Below is a small trained network, with its code and all its weights. Each question gives an input and a target symbol and asks what happens when units are switched off, that is, made to give their printed mean instead of their output.

import numpy as np


def w(rows, s, z=0):
    codes = np.array(rows[::2]) - 128.0
    scale = np.full(codes.shape[1], s)
    scale[-1] = z or s
    return codes * scale


def norm(h):
    return h / np.sqrt((h * h).mean(-1, keepdims=True) + 1e-5)


def f(y):
    return y / 2 * (1 + np.tanh(0.7978845608 * (y + 0.044715 * y**3)))


def softmax(a):
    e = np.exp(a - a.max(-1, keepdims=True))
    return e / e.sum(-1, keepdims=True)


def log_softmax(a):
    a = a - a.max(-1, keepdims=True)
    return a - np.log(np.exp(a).sum(-1, keepdims=True))


def net(x, mask):
    ids = ['ΞΠΨΩαβδεζημστ'.index(c) for c in x.split()]
    T = len(ids)
    res = E[ids] + P[:T]
    u = 0
    for l in range(3):
        q, k, v = (norm(res) @ M[l].T for M in (Q, K, V))
        z = softmax(np.where(np.tri(T) > 0, q @ k.T / 4**0.5, -1e9)) @ v
        res = res + np.where(mask[u], z, O[l][:, -1]) @ O[l][:, :-1]
        u += 1
        y = f(norm(res) @ A[l][:, :-1].T + A[l][:, -1])
        res = res + np.where(mask[u : u + 4], y, B[l][:, -1]) @ B[l][:, :-1]
        u += 4
    return log_softmax(norm(res)[-1] @ U[:, :-1].T + U[:, -1])


Q, K, V, O, A, B = {}, {}, {}, {}, {}, {}
E = w([
[57,160,21,126,57,139,109,255],'Ξ',
[98,20,89,105,65,217,140,180],'Π',
[90,71,63,34,106,174,115,181],'Ψ',
[157,7,55,65,76,183,132,154],'Ω',
[116,122,25,89,96,87,78,180],'α',
[185,32,16,112,99,134,2,101],'β',
[167,108,26,108,38,41,150,191],'δ',
[166,107,26,9,120,40,105,134],'ε',
[120,183,26,134,131,46,20,148],'ζ',
[143,75,106,248,85,134,105,138],'η',
[105,36,159,124,217,189,120,58],'μ',
[75,70,182,181,176,164,192,101],'σ',
[122,114,141,121,144,69,206,110],'τ',
],0.0083)
P = w([
[112,62,143,115,133,109,107,193],'0',
[179,119,167,99,116,168,119,197],'1',
[84,69,110,137,129,101,119,144],'2',
[108,131,158,93,46,161,111,119],'3',
[124,91,52,156,179,136,147,152],'4',
[178,160,104,118,121,215,149,141],'5',
[74,99,65,159,123,118,144,82],'6',
[101,159,113,119,62,170,136,64],'7',
[139,115,80,178,181,102,159,112],'8',
[208,169,120,153,162,172,163,129],'9',
[115,99,130,174,142,49,141,99],'10',
[105,113,129,113,3,142,155,76],'11',
],0.019)
Q[0] = w([
[238,182,131,118,119,172,100,196],'0.h1',
[106,252,206,79,76,201,79,52],'0.h1',
[83,60,230,96,46,53,42,149],'0.h1',
[77,123,45,152,33,108,160,35],'0.h1',
],0.024)
K[0] = w([
[83,93,140,119,53,154,48,133],'0.h1',
[133,109,57,73,111,219,94,243],'0.h1',
[179,99,209,130,178,95,70,251],'0.h1',
[211,175,82,177,188,164,150,86],'0.h1',
],0.029)
V[0] = w([
[170,131,63,88,71,61,152,145],'0.h1',
[30,202,164,153,120,120,253,218],'0.h1',
[122,158,118,242,97,148,41,159],'0.h1',
[176,57,120,149,72,133,188,125],'0.h1',
],0.029)
O[0] = w([
[174,53,93,153,63,128,51,90,145],'0.h1',
[15,198,39,237,31,134,180,110,118],'0.h1',
[94,187,107,121,137,129,30,220,162],'0.h1',
[218,104,156,248,159,146,133,182,255],'0.h1',
],0.017,0.02)
A[0] = w([
[20,40,81,158,252,45,122,162,17],'0.n1',
[168,109,140,97,124,139,181,83,159],'0.n2',
[54,9,69,156,207,46,139,132,76],'0.n3',
[41,127,125,152,170,118,163,159,2],'0.n4',
],0.034,0.0034)
B[0] = w([
[149,130,88,242,136,53,52,4,228],'0.n1',
[154,154,103,133,37,98,94,81,254],'0.n2',
[51,77,101,74,185,35,162,213,231],'0.n3',
[201,167,112,194,213,109,80,87,241],'0.n4',
],0.024,0.0073)
Q[1] = w([
[135,107,171,130,154,132,158,126],'1.h1',
[56,201,127,116,76,170,205,109],'1.h1',
[3,163,88,120,159,167,140,94],'1.h1',
[104,113,98,141,165,91,173,154],'1.h1',
],0.042)
K[1] = w([
[117,82,93,154,151,125,163,104],'1.h1',
[90,187,56,185,91,89,68,185],'1.h1',
[2,144,74,138,112,158,124,69],'1.h1',
[86,100,79,95,93,57,182,124],'1.h1',
],0.037)
V[1] = w([
[176,202,157,140,175,50,70,145],'1.h1',
[136,104,92,117,98,170,163,143],'1.h1',
[25,62,255,172,124,209,113,114],'1.h1',
[154,113,243,90,69,104,155,212],'1.h1',
],0.0059)
O[1] = w([
[115,77,119,106,45,199,155,159,251],'1.h1',
[108,145,138,136,153,127,123,99,106],'1.h1',
[160,195,163,126,109,3,124,161,21],'1.h1',
[174,71,173,198,74,167,177,156,201],'1.h1',
],0.0046,0.0031)
A[1] = w([
[44,128,109,168,163,99,179,146,2],'1.n1',
[178,254,199,121,115,236,153,181,130],'1.n2',
[74,167,173,85,187,130,25,202,87],'1.n3',
[157,167,183,45,61,232,96,90,149],'1.n4',
],0.033,0.0041)
B[1] = w([
[144,170,184,96,108,5,126,175,192],'1.n1',
[166,38,145,20,40,128,102,57,200],'1.n2',
[246,108,63,119,103,171,207,225,251],'1.n3',
[77,120,135,151,210,164,227,237,159],'1.n4',
],0.024,0.022)
Q[2] = w([
[127,149,176,217,206,146,199,43],'2.h1',
[87,188,145,126,136,107,81,81],'2.h1',
[107,41,145,88,145,107,97,161],'2.h1',
[124,150,106,130,121,106,131,3],'2.h1',
],0.034)
K[2] = w([
[102,165,173,219,201,9,245,70],'2.h1',
[50,200,92,145,137,113,54,71],'2.h1',
[160,38,173,105,146,148,45,66],'2.h1',
[45,192,80,105,213,1,128,135],'2.h1',
],0.025)
V[2] = w([
[134,205,172,191,54,139,152,166],'2.h1',
[135,70,102,114,130,216,149,130],'2.h1',
[149,117,84,200,51,228,223,115],'2.h1',
[116,8,60,190,135,222,184,105],'2.h1',
],0.012)
O[2] = w([
[137,137,119,47,138,100,115,157,135],'2.h1',
[158,124,175,163,68,39,138,185,205],'2.h1',
[133,152,189,63,94,2,131,197,255],'2.h1',
[139,159,230,143,96,12,138,120,225],'2.h1',
],0.0096,0.0061)
A[2] = w([
[110,164,155,121,212,158,96,253,25],'2.n1',
[197,201,221,63,121,225,150,176,145],'2.n2',
[117,21,125,88,180,130,125,179,119],'2.n3',
[165,164,134,16,233,186,109,14,2],'2.n4',
],0.034,0.0066)
B[2] = w([
[112,59,248,144,67,123,75,139,200],'2.n1',
[79,161,49,146,162,65,92,80,249],'2.n2',
[82,189,114,121,152,191,160,87,229],'2.n3',
[161,253,210,127,62,162,150,164,165],'2.n4',
],0.031,0.019)
U = w([
[41,188,69,127,76,129,29,140,103],'Ξ',
[26,105,174,104,102,170,86,115,254],'Π',
[52,153,107,64,162,142,165,88,225],'Ψ',
[218,63,190,128,174,144,254,93,74],'Ω',
[104,117,129,141,164,193,231,233,148],'α',
[147,91,172,58,235,137,103,126,178],'β',
[99,98,78,211,68,180,204,106,129],'δ',
[139,82,152,69,95,88,64,6,116],'ε',
[195,143,31,52,115,130,114,154,123],'ζ',
[208,84,159,206,79,129,48,175,13],'η',
[172,230,183,105,102,164,146,112,143],'μ',
[149,182,97,182,216,92,106,70,122],'σ',
[99,120,141,122,87,20,212,158,123],'τ',
],0.0087,0.0055)

Each question gives the input, a string of symbols that net reads in full, and the target symbol t.
The units are the heads (4 rows each of Q, K, V and O) and the neurons (one row each of A and B). Each row of codes is followed by its name. A weight is (code - 128) times the scale printed after its matrix; where a second scale follows, it is the last column's (O, A, B and U).
mask holds one flag per unit, layer by layer, with each layer's heads first. A switched-off unit (its flag False) gives its mean, the last column of its rows in O or B, instead of its output. The means were averaged over made-up inputs and are rounded, as every weight is.
A unit's drop is (log p(t) with every unit on - log p(t) with that unit switched off) / (log p(t) with every unit on - log p(t) with every unit switched off).
The circuit of an input: a set's keep is (log p(t) with only the set's units on - log p(t) with every unit switched off) / (log p(t) with every unit on - log p(t) with every unit switched off). Starting from the 12 units with the biggest drops (on a tie, the unit counted first), units are removed one at a time, each time the one whose removal leaves the highest keep (on an exact tie, the one counted first), for as long as the keep stays at least 0.8.
circuit, biggest first: the units of the circuit, biggest drop first
most important unit: the unit with the biggest drop
k most important neurons: the k neurons with the biggest drops, biggest first
top k neurons in layer l: the k neurons of layer l with the biggest drops, biggest first
drop when u is switched off: that unit's drop, to one decimal
input Π σ Π β η η σ η τ α η α, target Π: 3 most important neurons	1.n4, 2.n1, 2.n3
input τ δ α η τ η μ, target τ: circuit, biggest first	0.n3, 1.n1
input τ σ ε Π β σ α, target σ: circuit, biggest first	0.h1, 0.n4
input τ Ω τ η ε η η η η α ζ τ, target Π: 2 most important neurons	2.n1, 1.n4
input ε σ η η β α η μ η, target μ: circuit, biggest first	0.h1, 1.n3, 2.n4
input η Ψ Π σ σ η, target μ: most important neuron	0.n4
input η η η σ ζ, target σ: circuit, biggest first	0.h1, 0.n4
input Ξ Ψ σ η, target τ: 3 most important neurons	0.n1, 1.n4, 1.n3
input η η α η α σ ε Π, target μ: 2 most important neurons	0.n4, 2.n4
input Π α σ ζ η η η τ η, target τ: 2 most important neurons	0.n3, 1.n1
input α τ η ε δ η, target Ω: 3 most important neurons	1.n4, 1.n3, 0.n2
input α μ τ τ τ Π η β Ξ, target η: 3 most important neurons	0.n1, 2.n1, 1.n2
input η ζ σ ε, target α: 2 most important neurons	1.n4, 1.n3
input η Π η σ η Π η σ α η ε Ξ, target ζ: circuit, biggest first	0.h1, 1.n3, 1.n2, 2.n2
input η η η τ β τ η η α α Π α, target Π: most important unit	1.n4
input ε ζ η η, target α: 2 most important neurons	1.n3, 1.n4
input σ τ τ η τ, target τ: 2 most important neurons	0.n3, 1.n1
input ε η η Ω η ε β σ η τ ζ, target τ: circuit, biggest first	0.h1, 0.n3
input α η ζ η δ η, target ζ: 2 most important neurons	1.n2, 1.n3
input Ω τ η η η η σ σ η Π ε η, target ε: 2 most important neurons	0.n1, 1.n2
input ε τ τ α, target δ: circuit, biggest first	0.h1
input α σ Ξ Π, target μ: 4 most important neurons	0.n4, 1.n3, 2.n4, 1.n2
input Ψ η τ η η η, target ζ: top 2 neurons in layer 1	1.n2, 1.n3
input Ψ η η τ Π η, target δ: top 2 neurons in layer 1	1.n1, 1.n3
input μ β Ξ β ζ τ, target β: top 2 neurons in layer 1	1.n4, 1.n3
input α Ψ α τ α δ μ τ Π α, target δ: top 3 neurons in layer 1	1.n3, 1.n1, 1.n2
input Ξ η μ η β β, target ζ: top neuron in layer 2	2.n2
input ζ τ η Π α η τ η η τ β, target τ: drop when 1.n1 is switched off	0.1
